Each row was made from one walk, in order. Every step used is in the known rows, and no mark comes twice. Write each row's walk.
Each row is shifted at random along 7 fixed directions that mean nothing.
Known rows
suful -> surosu -> beme -> kima -> tovot -> timo -> rokam -> zabaz -> luvo -> nimop: [-347  -57    4  326  -80  314 -318  126   -2 -170  127  -17  130  526
 -263  -83  277  392   -9  322 -118 -364  139   38 -120 -192 -219   10
 -139  328    4  146 -211  -57 -261   76  296  229   16  100   68 -434
  -15  220   49  -61  192  312  -92  265  -88   43  230 -374  402]
kima -> surosu -> zabaz -> luvo -> tovot -> suful: [ 200 -477   -5 -266  333  460 -111  176 -440 -141  451   83  -67  285
   20  398  224  -19  -31  -56  122  -37 -227  133  393  -57  488  117
   32  101 -171 -321  236   68 -208 -103 -174  267  -15  -38  128 -344
 -332 -351 -156   70  446  175 -330  148  435 -173  239   76  -67]
timo -> zabaz -> luvo -> tovot -> kima -> surosu: [-495 -342 -227 -128 -198  159 -387  148 -107  -93 -285 -254  519  318
  176  216  133   93  200  378 -604 -208 -221  135  424  -86 -324  261
  -28  -35   37 -225 -365 -260  104  509   -1  686   29  104   64 -536
 -420  210   55   49 -148  125  321  124 -103 -246  272 -425  256]
suful -> kima -> tovot -> timo -> zabaz -> luvo -> nimop -> beme: [-122 -370  -82   49 -297  143 -149   93  -46  260 -266 -222   39  285
  205  -84  429  -99  -89  -91  -26 -212 -372   57  207 -214 -226  257
 -123   39  147 -428   79  222 -583  199   90  114 -373  226  304 -169
 -439  128 -161 -111 -193  273  230  247   48 -193  315 -195  149]
zeret -> surosu -> tovot -> timo -> zabaz -> luvo -> nimop -> beme: [-208 -213 -284   71 -110  -34 -384  279  -34  152 -256    0 -190  131
  208 -154  -32 -104   42  353   23  -47  136  355  179 -266 -229  272
 -105  292  275  -92 -192  -14  -42  112  254  -27 -249  147 -182 -138
 -323   53   93  204 -116   61   99  -99  -62 -105   56 -153 -124]
zabaz -> nimop -> suful -> surosu: [  24  -92   16 -181  235  -51  -66  -55 -415  179  212   91 -537 -417
   76   30 -433  -26 -264  -66  -24  451  -36   37   36  296  300  247
    4   63  -26   99   85  103  -21 -129   49 -136   21  -72 -134   57
  156 -441  -80  207  241 -112  -18  104   32  103  -41   57 -163]
zabaz -> nimop -> beme -> zeret -> rokam -> timo -> kima -> surosu: [-319  418  -99 -247  134 -270 -163   32  269  -86  357   75  116   80
 -251  -42 -154   36 -157  323 -331  243   45  -95   26  325 -130  -74
  -28   54   51  199  -54  100  221   96  255  343  248  -81  -75 -102
  -10 -107 -277 -179  605 -192 -396   58  -19  227 -442  -80  108]
surosu -> kima -> tovot -> timo -> rokam: [ 301 -117  223  -67 -471  645  110   28 -280  -56  120 -358 -225  113
  262  -60   93 -184   35 -209  446 -354 -273 -121  -51 -224  311  107
  -51 -109  -48 -100  130  -26 -463 -174  209  -18 -126   79   59   41
 -147  -39   17  347  114  266  243  156  -21  -75  312  -38  -25]
zabaz -> nimop -> rokam -> timo -> kima -> tovot -> surosu: [-122   84 -122   64  -64  238 -183  290 -114  140   46  -37  165  249
  -68   55 -116  -29  114  214    8    5 -166 -133  -27  -12  212  -77
   80   60   94   82  223   90   45  271  172  276  152   49 -110 -270
 -305  138 -174   29  242   69 -227   51   80  273    6 -396  155]
beme -> kima -> tovot -> surosu -> zabaz -> nimop: [ -91 -386  288   12 -156  140   -1 -211 -145   37  -69  -53  131   25
  -77  123  -15  -44  -96  200 -253 -111 -299   -7   -9  138   89  214
 -295 -171 -137 -140  -27 -250 -111 -168   97  265   50  -33 -171 -156
   -7  -54  145  112  -91  349  152  460  -10 -101  225 -287  150]
zabaz -> nimop -> beme -> zeret -> surosu -> kima -> tovot -> suful: [-102 -399   71 -383 -612   23  -99   50 -233  147 -216 -506 -330 -276
  595 -114  -89 -459 -221 -189 -301   80 -370  -30  173   65 -168  378
 -280 -157   87 -162 -242   64 -236 -182  -47   78 -110  312 -259  114
  -48 -561   33  153  459 -280  516  243   65 -395  -97  202 -334]
suful -> surosu -> beme -> zeret -> rokam -> zabaz: [  17  -30  -22 -136 -162   83   92 -437  -74 -127  128  -78  183  200
  137   56  -63  260 -148 -108    4   -9  -90   21   42   82 -105 -179
   40 -259 -278   -2 -363    1  222 -225 -243  223  356  -34  100  170
   69  -15  198   -7  500   48 -185  294  -16  -55   32  374    2]
kima -> surosu -> beme -> zeret -> rokam -> timo -> zabaz: [-259  347  -56  163   42   13 -199 -354  335   -4 -109   65  -94  290
 -429 -297 -174  254  -64  275  248 -147  162 -111 -250   26 -213 -310
 -155  148  325  390    9  -89   14  225  448  120  243  -82 -232 -205
 -104  406   33  109  103  -11  -22  144   31  341    4   55  277]
zeret -> surosu -> kima -> tovot: [ 238 -420 -210   79 -275  569 -102  262 -456   31  322  -27  -78  251
  198  177 -184 -225   63  188  169 -157 -160  119   43 -279  284  -30
  -82   61    6  -12  -18  -26  211 -219  -30   13 -121   45 -187   45
 -218  -65  226  319  393   -9 -127  -63  -39  -19  350   44  -83]
beme -> kima -> tovot -> suful -> surosu -> zabaz -> nimop -> zeret: [  78 -493  120  -71  -69  317  -54 -135 -626  278 -105 -145 -387 -146
   17  111 -196 -210 -342 -219  -82  113 -353  -21  -84  172  158  221
 -316  -80  144 -213  161   60 -324 -272   90  -41 -111  201 -309  -87
  -73 -357   26  342  213    3  278  417   27   11  253   23 -212]
tovot -> surosu -> beme -> zeret -> rokam -> nimop: [ -96  -37  279  128 -303 -144   92 -552  529   62 -266 -129  320  431
   89  -80  362  264  -48   32   86 -219   17 -203  -56  -24 -160 -385
  -45 -298 -192  -55    0  146 -132  102 -232  153  361 -150  172  134
 -154  287   73 -296  189   71 -284  448  218   42  184  169  167]
zabaz -> luvo -> nimop -> beme -> suful: [ -69   15 -242 -144  157  158 -238  633 -356 -114  514   30   28  352
  196  174  397  113  -48  -55 -128  101  118  155  323 -132  104   94
  227  392 -234 -213 -277  206 -174  -22 -386  -58  -15  217   96  115
  -39 -432 -282 -436  758 -210 -432 -152  139 -234 -201  132 -374]
zabaz -> luvo -> nimop -> zeret -> rokam -> timo -> kima: [ 235  -23 -476  -67  267  -43 -177   69 -241  377  204  215  -82  -88
  -74   68 -432  -94 -137  194   24  366 -322  381   -1   69  281  -83
  -10 -216  150 -414  264  279  443  -22  -64  275  -22 -397 -226   -6
 -563  247  178  419   73   17 -527    3  -87  486  -38 -143 -413]
luvo -> nimop -> beme -> suful -> surosu -> tovot -> kima: [-154 -207  233   56 -161  291  -67   70 -362 -146   -8 -279 -229  122
  467 -164  216  102  -45 -300 -145  -58    4   18  165   41  156  225
  -24  -82  -71   46 -271  -50 -352 -112 -366 -139  -83  308   55    3
  113 -532 -247 -410  443  139  331  350  255 -506  158  118  -45]
nimop -> rokam -> zabaz -> luvo -> tovot -> suful -> kima -> surosu -> beme: [-308 -259   80  242  258   27 -262 -474  133   86   18   95  -46   94
  -27 -124   -7  320  -97  133 -372  -72 -166  169  103  252  -13    0
 -108 -218  211   90  137  -57   44  116  -61  503  -54 -206   68 -743
 -208   87 -217 -100  -92  274   20  587  348 -101  264 -220  519]
zeret -> surosu -> zabaz -> nimop -> beme -> suful -> kima -> tovot -> timo -> rokam: [ 136 -214   85  169  -91  684 -299  304 -481  -88  720  128  -52  582
  200  276   -6   78  -12  177  251  -55  248   92  140 -337  509   19
  127  290 -319  126   36   33 -156 -278   96 -157    0  222  -67   42
   27 -207 -222  104  616   15 -459  105 -165  110  300 -222    1]
luvo -> tovot -> timo -> kima -> surosu: [ -63 -235  -17  -73 -159  367  -71   83  -26  -67   30 -248   30  350
   -3   55  225  -71  139   32   30 -321 -192  -54  118 -136  196  121
  -56  -66    9  -15  218  114 -196  162   -1  253 -103   -7  309 -306
 -398  -89 -198   42  130  254   42   63  222 -181  334  -24  279]
surosu -> zabaz -> luvo -> tovot -> suful: [-313 -238 -127  154   84  332 -576  147 -393 -182  -31  -91  256  258
  309  229   17  235  311  368 -316 -103  116  233  285 -244   74  140
  137   43 -197 -170 -350 -420  337  223 -276  429  209   82 -232 -396
 -227  154  203  127  -69  118  131  175  130 -133  201 -376 -114]
surosu -> beme -> suful -> kima -> tovot -> timo -> zabaz -> nimop -> zeret: [-155 -176 -107  204 -137  176 -250    4 -106  253  207  160   26  418
 -301   -1   66    8 -239  348 -343   17   55  219   54   -5   27  -51
 -173  208  164   61  210  177 -239   86  364  223 -235   46  -87 -431
  -70  116 -110  345   97   73 -119  385 -220  252  365 -326  280]
luvo -> nimop -> suful -> kima -> surosu -> tovot -> timo: [-294  -81   51 -173  -55   36 -125    2 -183 -316  536  -29   88  245
  -51   87  200  -14 -165  131 -673  -74   35  278  288  260   18  206
  -49  191  -46   83 -142   12 -233  -43  207  241 -159   93  359 -224
  222 -512 -266 -196  207  247  -23  239  -38 -200   21 -109  321]
timo -> zabaz -> nimop -> rokam -> zeret -> surosu -> beme -> suful -> kima: [-209  -38 -117 -474 -214 -183 -167  186    8  203  337  128  135  185
   49  206   50 -153 -265   35 -376   69  -96  205  220  221 -316   96
  122  239   19   -2 -352  220  -40 -188  224  234 -120  129  -42   98
  103 -282 -413  -28  672 -292 -206  -27 -323  -61 -222   66 -211]
luvo -> tovot -> suful -> surosu -> zabaz -> nimop -> zeret -> rokam -> timo -> kima: [-111    5  -19  -44  306  127 -310  -83 -116  171   44  118 -109  120
  -61   81 -201   53  -15   73  -35  111  -74   72   43   89  213  -53
    5 -166  130  -67  233   77  160   24  -13  357  101 -145 -174 -321
 -324   62 -251  147  214  159 -228  288  211  259  105 -173 -121]
kima -> surosu -> beme -> zeret -> rokam: [-340  128 -109 -268 -168 -133 -216 -268   40 -246  346  -49  256  113
 -248  165 -123   71 -336  296 -686  115   81  111    0  335 -307  -78
 -145   21 -102  154 -288 -165  260   13  234  440  226  -24  -91  -16
  197 -129  281  142  388 -285 -116  180 -340  106 -244  164   83]
zeret -> surosu -> zabaz -> nimop -> suful: [  19 -222  -77 -211  109    1 -214   87  -92  132  340  211   98  287
  118  366   34  -84 -105  199 -108   60   60  192  345 -106  122   33
   73  186 -205 -141  -93  179  180 -233  -87   59   64  -21   26  144
  -20 -196 -140   45  287   -2 -486 -111   73   42   90   56 -235]
beme -> suful -> surosu -> kima -> tovot: [  44 -130  176   22 -115  579   78  203 -366 -193  505  -65   11  380
  -63   75  252   63  -19  -70   18 -265 -113 -127   71   12  240  -15
  -59   96  -62   87 -149  -60 -258 -217 -104   60  -75  117   85  -92
  149 -379 -207 -265  695  137  -42  253  163 -317  279  136  217]
timo -> zabaz -> luvo -> nimop: [ 116 -245   73 -379  -39 -127   93  -54 -126  304 -417 -206 -357 -432
  262 -202  -47 -203 -131 -348  330  127 -587  108  164   81  -55  392
  -53 -187   50 -540  -86   51 -389  -94  -20   44 -177 -119  -77  115
 -297  -52   77  186 -194  248  403  101  178 -233  -43   81 -381]
timo -> rokam -> zeret -> surosu -> zabaz -> luvo -> tovot: [  10 -217   52 -450  -93   45 -300   33 -105  129  -99 -187 -192 -330
  415  146 -215 -105  113   88  208  -26 -196  241  106    2 -132  353
   18 -128   -6 -341 -331 -247  175 -181  180  242  -63 -145 -261  158
 -250    4  208  440   52  -60  260  -88 -137 -148 -151   -4 -478]
rokam -> zabaz -> nimop -> suful -> surosu -> tovot -> kima: [  10 -124  205 -194   67    1  156 -124 -206   32 -105  -68 -457 -289
  338 -180  -94  -12  -54 -330   61   92 -235  -35  230  192  143  285
  -48  -34  132   51  -59  134 -274 -235    5  -65  -11  101  109 -128
   64 -444 -347  -65  295  247  311  307  340 -300   75   58   92]
suful -> kima -> surosu -> tovot -> timo -> rokam -> zabaz -> luvo -> nimop -> beme -> zeret: [-211  146  256 -158   16   21  -45 -204  -90 -394  268 -209 -246 -182
  274 -322  -94  252  -56   55  -35   75    7  178  151  342   -8  267
   46  -51 -140   59 -411 -274 -218 -188  218  172  139   13  -17 -199
  208 -338  -64 -108  396  285  184  394  109 -241 -319 -102  173]
tovot -> suful -> surosu -> beme -> zeret -> rokam -> nimop -> zabaz: [-141 -175 -262  106 -159  133 -133 -200 -246  134 -218  -88  -10  296
  153   94  -86  185 -170 -241   15   50   32 -132  -94 -121 -189 -272
   18  128  116   65 -106  183  -16   73  -77 -108  319  280  -77  158
 -102   -6   86  -65  512 -390  -72  176   -1  212  174  269 -133]
zabaz -> luvo -> nimop -> rokam: [  86  105 -403   43   95  443 -310  542 -466   67  145 -114 -121  413
  270  193  303  108   13 -285  353 -141  -77   44   80 -329   91  -96
  346  343 -140 -344  -89  225 -286   73 -349 -157  164  245   29  234
 -346  -13 -130 -198  477 -125 -317 -291  226   63  -21  210 -522]
luvo -> tovot -> kima -> surosu -> zabaz -> nimop -> zeret -> rokam -> timo: [ -77  116 -441 -175  377  280 -440  198 -511 -109  442  193 -319   82
 -136  314 -423  -76  -69   90  -97  182   22  249   53  104  205  -25
   80  284  164   84  155  -68  146   18  335  198  147   52 -253 -164
 -262 -191  -93  398  438 -163 -286  -73 -164  388 -157  -69 -337]
kima -> tovot -> timo -> rokam -> zeret -> surosu -> zabaz -> nimop -> beme: [ 242 -431  306 -467 -284 -125   79 -175  213  249  154  -41  121  -31
  247  250   55 -370 -222  107   55  118 -219  195  211   54  -27  210
  -83 -300 -210 -400  115  212 -138 -359  396  178 -249 -151  132  214
 -112 -129   -4  415   50  146 -297  143 -228   35  -38 -154 -176]
tovot -> timo -> kima -> surosu -> zabaz -> nimop -> beme -> zeret -> rokam: [-281   76  129 -129  -86 -145 -212 -478  152    1  -16 -115  -13  -15
 -103  -14 -185  -51 -272  258 -303   98  -66  -24   -1  272  -86  136
 -167 -179  -72    7   -7 -124   70  -60  282  267  213  -57 -139  -36
  -89  -72   60  200   86   76  -16  346  -39  134  -86  -53   62]
rokam -> zabaz -> nimop -> zeret: [-130  174   43   58   55  -70    4  -18  155   60 -262  -74  174  152
  274 -158  157  214  152    6  136  -33   47  -23  143  -70 -258 -166
  269 -132 -170 -125 -338   17   57  -41 -266   43  259  -14  -21   11
  -27  202 -140 -243  194  186 -105   47  277  -50 -118  -56 -109]
suful -> kima -> tovot -> surosu -> beme -> zeret: [ -46 -490  108   79 -556  217  -20 -429 -128  139 -202 -306   -7   93
   81  -29   53  -11 -254   20 -259 -140 -314  -73  -92  108   54   29
 -399 -248   40   -7  182    8 -228   68  -17  232  -15  108    4 -176
 -114  -16  297  176   40   31  382  576   10  -58  414   92  311]
zabaz -> luvo -> tovot -> surosu -> kima: [ 307 -174  130 -110  448  279  154  167  -42 -188  535  278 -388  -18
   -3   40  119   78   96   82  323  -78  -96  111  180  149  700   72
   63    5 -107  -35  376  -59 -162 -217 -187  184  -65 -338   12 -428
 -208 -306 -256 -137  462  335 -462  216  532 -211  102   80  106]
kima -> surosu -> beme -> suful: [ -89  -69  -70  -11 -183  563 -198  268 -423 -117  311 -133 -159  498
  -74   63  280   99 -128  -86  136 -239  109 -179   17 -178  119  -77
  -16  423  -13  272 -101   79 -318  -10  -73 -163   51  301   29   11
   30 -343 -147 -134  785 -212   26  -36  175 -177  191  326  -33]
timo -> kima -> surosu -> zabaz: [ 168 -329   34 -171   37  318   20  -76 -175  140  150   38  -71  233
 -292  228  101 -213 -196  -19  242 -143 -329 -149   68    2  295    6
 -184  108  118 -115  395  216 -148 -134  151   63 -106    5   82 -109
 -309 -110 -106  192  280  161 -147   15  282  106  340  135   67]
rokam -> timo -> kima -> tovot: [  -3   33   22 -337 -210  134   87  249  -42   -6  134 -193  101  -28
    1  -72    7 -257  143  -69   41  -56 -408 -139   92   67   45  133
  -38  -40  152  -55   -5   54   -5  -28  241  291 -153   65  116 -108
 -154 -106 -186  -15  294  112  167    0   45 -183 -144 -123  108]
zabaz -> luvo -> tovot -> kima: [-429  -31 -214  149   59   84 -489  210 -146 -210 -137 -121   73  -53
  275   14 -133  202  318  342 -506  -36   86  195  158  -36  -84  242
   74   23   15   27 -300 -430  301  335  -82  404  100   54 -200 -462
 -191  127  137   25 -148  -13  324  117  -75 -180    8 -425   87]

Write each row's walk
[ 116  -80    2 -131  -13  356  -23   76 -564 -173  561   68 -363  -79
  183   28 -349  -11 -154   81  163  227   31  124  126   99  355  206
   55  179  -80  235   22   24 -131 -242  386  -34   -7  109   -5 -131
  107 -374 -176  380  552  113  -91  145 -140  140  -13 -225   59] : suful -> kima -> surosu -> tovot -> timo -> rokam -> zabaz -> nimop -> beme
[-224  402   20 -305  184  -28 -153  -74   95  -85  215   86  188  247
 -216  106   93   49 -154   55  -50  -47   -9  -41   90  218 -338 -164
  118   65  -12  -60 -226 -121  -32 -125  265  229  251  -24    5   96
   46  -36 -238 -221  396   67 -268   25   20   91 -366   72 -177] : kima -> surosu -> zabaz -> nimop -> zeret -> rokam -> timo
[   1 -229   69 -221 -220   -1  -16 -449 -306    7  167 -162   23 -194
  427   33 -467  110 -122  137 -285  391 -231  211  176  211  265   79
   11 -395 -393  -77 -243  -79  388 -159 -174  374  360 -200 -202   75
  -12 -124  405  413  313   66 -108  512  -49   50  -20  -12  -45] : kima -> tovot -> surosu -> beme -> zeret -> rokam -> zabaz -> nimop -> suful
[  26  -35  131 -390  268 -216  -92 -159  350  176   -5   29 -183 -207
  210   66   85  -78   45 -113  176 -116 -246  243  127  254 -190  174
   98 -198   94 -369 -129  -91   34 -317   74  231 -135 -250   -9   79
 -232 -119 -211  -94   60   92  -95   12  215 -321 -296  259 -264] : nimop -> rokam -> zeret -> surosu -> zabaz -> luvo -> tovot
[-208  -81  198  170 -138  140 -243 -235  128  -53  104  -83   19  397
  134  -14  126  117   42  192 -105 -261   87   43  124  -78    1   22
  -52   59 -149   49 -130  -78 -157 -149  102   51  159  108   45  -70
   67  -56 -126 -153   95  215  -17  345  141 -104  215  -53  299] : beme -> zeret -> surosu -> zabaz -> nimop -> suful -> kima -> tovot -> timo
[  32 -206  -88  289 -237  392 -199   19  -36  169  151  -50   15  424
  157   32  -17   65   73  218  133 -300   51   72 -259 -173    5 -231
    6  -13   40  124  -95   25  241 -196   -4  -29  -39   48 -229   77
 -188  198   34   52  391 -112 -239   34  -55   44  206   54    9] : nimop -> rokam -> zeret -> surosu -> beme -> kima -> tovot
[ -57 -433  241 -164  -21   93  -64 -349 -365   59  115  -63 -131 -126
  204  121 -193 -112 -297  -24 -310  245 -248   74  262  286  276  308
 -142 -251 -166  -66  -44 -128  -68 -222  -90   94   18   18 -110  -66
   46 -496  -66  120  177  119  138  436   67 -209  155  -93  -90] : tovot -> kima -> surosu -> zabaz -> nimop -> beme -> suful
[  59   -3  235  106  163   70  186  -73  123  -69  335  133  -33  222
   72 -124  214  138  109  -95  114  -80  -97   -3  214  -12  229    7
  138   21 -136   28  154  235 -319 -178   58   15  -40  -58  407 -240
   35 -106 -495 -295  166  458 -275  336  299 -110  143 -216  499] : rokam -> zabaz -> nimop -> suful -> kima -> tovot -> timo
[  18   47  395 -671  272 -308  -18   43  344 -277  667  189 -107 -238
  283  176  -69 -128   40  189   -9  280  252  347  322  340  165  295
  340  -84 -461  -20 -152 -136   89 -465  345  255  -87 -256   27   25
  246 -485 -343   76  447  138 -541   -9 -106 -161 -599 -128 -245] : luvo -> tovot -> timo -> rokam -> zeret -> surosu -> zabaz -> nimop -> beme
[-107 -200  286    8 -172  -75  101 -859  -24  -53 -174 -161 -237 -278
  105 -315 -393  129 -273 -216 -166  106 -295  -23 -110  346  -21   23
 -254 -455   68  179  -39 -115    4 -177   -3  166  178  -94 -134 -175
   49 -102  150  125   73   95  391  699   90  -63   97  134  299] : tovot -> suful -> kima -> surosu -> beme -> zeret -> rokam -> zabaz
[ 231 -338 -117  146  157  297 -176 -351 -448  400  115  133  -26  280
  201  337 -103  195 -105    3  412   48 -211   15  112 -173  255 -145
   58  -89  -79 -402   49  223  166  -92 -263  -49  208 -180   99  320
 -430  184  111  159  159   55 -445  224  139  239  515  110 -254] : zeret -> rokam -> nimop -> suful -> surosu -> zabaz -> luvo
[-275 -252   25  219 -264  226 -353   14 -258   75   92   72 -258   67
  -21 -200 -428  -16  -33  389 -136   54   67  195  -27  -56   68  239
 -154  196   83  378 -151 -262   -3  -60  440   68 -143   67 -385 -306
   79  -19  118  410   74   68  314  333 -305  -23  255 -384  270] : zeret -> surosu -> beme -> suful -> kima -> tovot -> timo -> zabaz -> nimop
[ 194   -4 -268  -41  181  328 -135  -21 -754  -28  223 -108 -490 -110
  453  -42 -387  268  -21 -197  363  220 -153  280   92  -39  323   75
  104    7 -118 -239 -373   46  154 -246 -343 -100  336  -36 -207  301
 -178 -225  249  215  596   22  -81  157  222   13   18  367 -413] : beme -> zeret -> rokam -> zabaz -> luvo -> nimop -> suful -> surosu -> tovot
[-178   26  136   87  439 -322   -7 -293  106  -29  251  265  123  -67
   29 -129 -127  414 -128   80 -268  332    8  274  151  296  -68   59
   57 -305 -177 -117 -354  -69  270 -176 -317  186   78 -337   29  -32
   95 -116  -61 -413  168  224 -426  415   58 -159 -166  -71  116] : zeret -> rokam -> zabaz -> luvo -> nimop -> beme -> suful -> surosu
[ 132   40  117  -41  194  247 -190   54    8   43   90   -9 -377  124
   59   49  195   74  180 -106  709 -215   -9  -11   35 -223  199   67
  112  252   34 -205  205   70 -454  -16  305  -32    2  -91  118  -39
 -330   86 -179  220   61  183 -132   16  187   76  100  -87 -191] : surosu -> zabaz -> luvo -> tovot -> timo -> rokam -> nimop
[-343   81   21   94  -66 -147 -223 -303    4  -45 -260  -46 -102   19
    2 -158 -175  267 -197   -7 -227  132  119  -77  -96   59 -291  -83
  -96   15  -11  228 -234    1    2   57    1  122  400  106 -231 -141
  115   24  122   56  321 -128  109  392   49  154  -47   33   50] : tovot -> suful -> surosu -> beme -> zeret -> rokam -> zabaz -> nimop
[-118  -45  124 -190  356  -45 -176   43 -143  -57   92   62  -15   91
   49  192  240   99 -128 -203  -13   57  -29   86  130  226  -52   31
  282  132 -126 -286 -114   25 -262  -93  -42   58  121   94  -26  -59
  -19 -264 -223 -301  369   63 -282  129  293  -20 -235   28 -275] : tovot -> suful -> surosu -> zabaz -> luvo -> nimop -> rokam -> zeret
[-226 -102  -45 -117  -63  -79 -299  116   66   83  142   16   22  137
   49  -87  -86  -25    6  283 -147   56   -4  441  106   85 -166  150
  126  109   14  -94 -328 -104   26  -59  355  235 -164  -98 -238 -125
 -116  -35   80  192  164   40 -156  109 -197 -104 -190 -190  -61] : kima -> tovot -> timo -> zabaz -> luvo -> nimop -> rokam -> zeret -> surosu -> beme -> suful
[  93 -203  -24  -19 -246  448  -88   74 -233  131  181  -57 -260  259
  195  -44 -202 -123  -29   28  314 -151 -147  112  -36 -141  220  110
   61   62 -101   79  -59  -24 -147 -313  227   -4  -48   98 -226  -16
 -155  -58  -93  311  328  150 -107  107 -118  -82  163  -26  -67] : zeret -> surosu -> beme -> kima -> tovot -> timo -> zabaz -> nimop -> rokam
[ -65   24  -45  116    3  212  -13   66 -156 -103  522  185   27  372
 -140   55   75   82 -143   74 -188  -55   25   55   83  -16    1   -5
  -77  136   22  143  -88  138 -130 -191  140   86  -48   56  169 -102
   53 -276 -276 -114  564  124 -399  312 -111  -38  120  -59  258] : zeret -> rokam -> zabaz -> nimop -> beme -> suful -> surosu -> kima -> tovot -> timo
